After every row comes roughly how far along a hidden order it lies, from 0 to 9.
[ 21   5   1   2   4  -8   7  28  -3 -15  -5   7   5   3   0   1  10 -13
   1 -11   5  -6  -9  13  18   1   2   3 -23  -9  14  23  37  -7   8  -5
   4]
7
[-14  -2   0   2  -9   2  -3  34  -8   3   8  -2  -3   5  -1   3  -7  15
   6   0  -7  -1  12   9  -4   1   1  -2   7  -1  -3   2   1   5   8   8
   3]
3
[-32  -5  -2   5 -13  18   1  24  -7  10  16  -7  -4   2  -5   1 -18  37
   7   7 -15  -7  28  -3 -19  -1  -1  -9  25   5 -18 -18 -15  13  -3  11
  -3]
0
[-18  -2   0   2  -9  -2  -5  30  -8   4   9  -2  -4   5  -2   2  -8  15
   4   0  -7   0  13   5  -6   0  -1  -1  12   1  -6  -8  -3   7   6   9
   2]
3
[ -3   0   1  -2  -6 -14  -2  11  -2   1   2   1  -1   5   3  -1   0   5
   2  -2  -2   0   0   1  -1  -1  -1   0   1  -1  -1  -4   6  -4   4   2
  -1]
4
[ 23   6   2  -2   5 -18  -1  26  -2 -13  -9   8   4   6   3   1  14 -23
  -1 -13   9  -1 -18  14  21   3   2   6 -24  -8  18  27  38 -11  13  -5
   7]
8
[-8 -3  1 -1 -7 -5  1 14 -2  2  6 -1 -2  5  5  0  0 11  4  1 -4  0  2  2
 -5 -1  1 -4  1 -1  1 -4 -1 -5  5  3 -1]
4
[ 18   5   2  -5   2 -28  -2  10   1  -9  -9   6   3   6   8  -2  13 -19
  -2 -11   8   2 -22   6  14   1   0   6 -16  -5  11  12  29 -14   8  -3
   2]
8
[ 23   4   4  -9   5 -29  -9  16   3 -11 -11   5   1   9  16   0  17 -35
  -2 -14  10  12 -35  13  17   4   3   5 -25  -6  23  24  31 -23  18  -4
   7]
9
[ 19   6   1  -4   2 -27  -4  19  -1 -10  -9   6   3   7   6  -1  13 -19
  -1 -10   7   2 -18   8  15   1   0   7 -16  -6  13  15  28  -9  10  -3
   5]
8
[-4 -2  0  3 -4  1  6 21 -4  2  5  0  0  2 -1  1 -1 15  5 -1 -6 -6  7  7
  1 -1  2 -4 -4 -4  0  3  7 -1  8  2  0]
4
[-33  -5   0   2 -13  10  -6  23  -7  11  16  -8  -6   5   3   1 -17  31
   7   6 -15  -1  22  -1 -22   1   0  -9  23   5 -14 -19 -28   9   2  13
  -1]
0
[-23  -2   0   2 -12   1  -8  28  -9   7  11  -3  -5   6  -1   1 -12  19
   4   0  -9   1  19   2 -10   0  -2   0  16   4 -11  -9 -12  10   2  12
   1]
1
[ 10   3   1  -3  -4 -27  -2   5  -1  -4  -5   5   1   5   5  -3   7  -5
  -2  -8   4   0 -11  -1   4  -2  -2   5  -5  -2   2  -3  13  -7   1   0
  -1]
6
[ 10   5   2  -3  -2 -20  -6  36  -5  -8  -4   3   1   9   6   0   9 -14
   1 -11   3   1 -10  12  15   3   1   5 -12  -5  11  14  25  -8  12   2
   6]
6

[ -5 -18   2  31  12  11  13  -6   7  -3  -5  13   1   5   9  14   6  13
   6   7  -3  12  -1  15  21   4  24 -11 -16]
5
[  2  -7   2  11  14   0   7  -4  14   4   1  19   2   7  -1  13  10   5
   9  15   3  -1 -26  10  16  10  28   1  -5]
4
[ -4   4   4  10  10   4   7  -3   8   1   5  15   6   8  -1  10   9   8
   8  12   8   7 -13   9  11   9  11   1   4]
6
[ -5 -33   5  63  15  26  23 -10   2 -21 -32  29 -24 -16  37  39  -8  24
  -1   7 -63  16  13  10  49 -18  44 -28 -63]
5
[-7  5  7 14  4 16  5 -6  0 -2  6  2  8  3  3  9 -7 11  4  4  1 15 -4 11
  6  3  1  0  0]
5
[ -2   2   8  15  16  18   2  -7   7   3  14   9  10  -3   7  10 -20  10
  12   5  -5   6 -11  15  12   4  11   1  -4]
0
[ -9   8   1   8   8   4   7  -4   9   5   5   7  14  12  -8  11  12  10
   8   7  24   7 -16   1   6  12  14   7  18]
7
[  6  16   9   9   0   9   0  -3   4  -6  18   8   0   2 -14   9   4   2
   5  19 -12   7 -11   2   9   0   0   9  -7]
4
[  5   9   4   3   7   3   5  -3  11   2  17  17   7   8 -20   2  17   3
   8  20   7   2 -22  12   6   9  10  13   4]
6
[ -1   4   2   6  10  -1  10  -4  14   0   4  16  12  14 -16  12  21   6
   8  18  14   2 -29   9   7  14  26   6   6]
9
[-6 11  8 14  7 13  4 -6  4 -1  9  3  9  7 -3  8 -2 13  5  5  9  9 -2  6
  6  2  0  8 10]
5
[ -2   3   7  14  14   6   5  -4  12   5   3  11   8   4   1   8   0   8
   7   6  11  25 -11  18   9   7   7   1   5]
2
[-4  2  6 21  7 12  5 -5  3 -8  1  9  2  1  3 11  1 12  4 10 -6 13 -3  6
 15 -1  8  1  4]
6
[  4  -5   1   9  21   1   4  -2  21   8  11  22   9   6   2  13   3   6
  13  17   8  -2 -17  11  12   9  27   6   0]
0
[ 13   4   6   9  14   3   4  -6  18   0  14  23  -1   2 -13  11  12   2
  12  25  -2   0 -15   6  13   5  17   7  -8]
2
[ 13  11   5  13   8   4   4  -3  10  -2  11  16   1   3 -15  11  11   2
   8  23  -6   4 -19   5   9   6  11   7  -6]
5
[ -1  13   3  -6   6   2   3  -3  11   9  16  10  16  14 -14   1  11   5
   9  15  38  -1 -18  13   3  13   6  12  34]
4
[ -8   3   4  23   5   7  12  -6   3  -6   1   8   6   9  -1  14   9  10
   5  12  -3  12  -6  10  16   5  14  -1 -12]
8
[ -3   7   0   9  10   7   7  -2   8   1  19   4  10  10 -10   7   1   3
   6  10   7   6 -11   5  11   7  10   5   8]
6
[ -6   4   1  11   5   3  12   4   7  -2   7  13   9  12 -11   8  16   9
   8  18  15   6 -21  12  10   9  18   4   4]
9
[ -5  12   5   0   6   2   4  -4   9   6  12   5  13  10  -8   4   4   7
   9   7  21   5 -11  14   1  12   7   7  19]
5
[ -1  16   6   6   4   3   1  -4  10   4  16  11  10  11 -14   3   9   3
   9  14  15   4 -17   8   0  10   4   8  19]
5
[  3   4   3   8  17   5   4  -2  14   6  13  16  10   6   0  10   4   6
  11  13   9 -11 -15  12   8   8  15   3   5]
2
[ -1   9   5  -6   8   2   5  -3   8   0  14   8  12  10 -14   5  14   7
   6  15  14   4 -18   8   4  10   8   9  11]
6
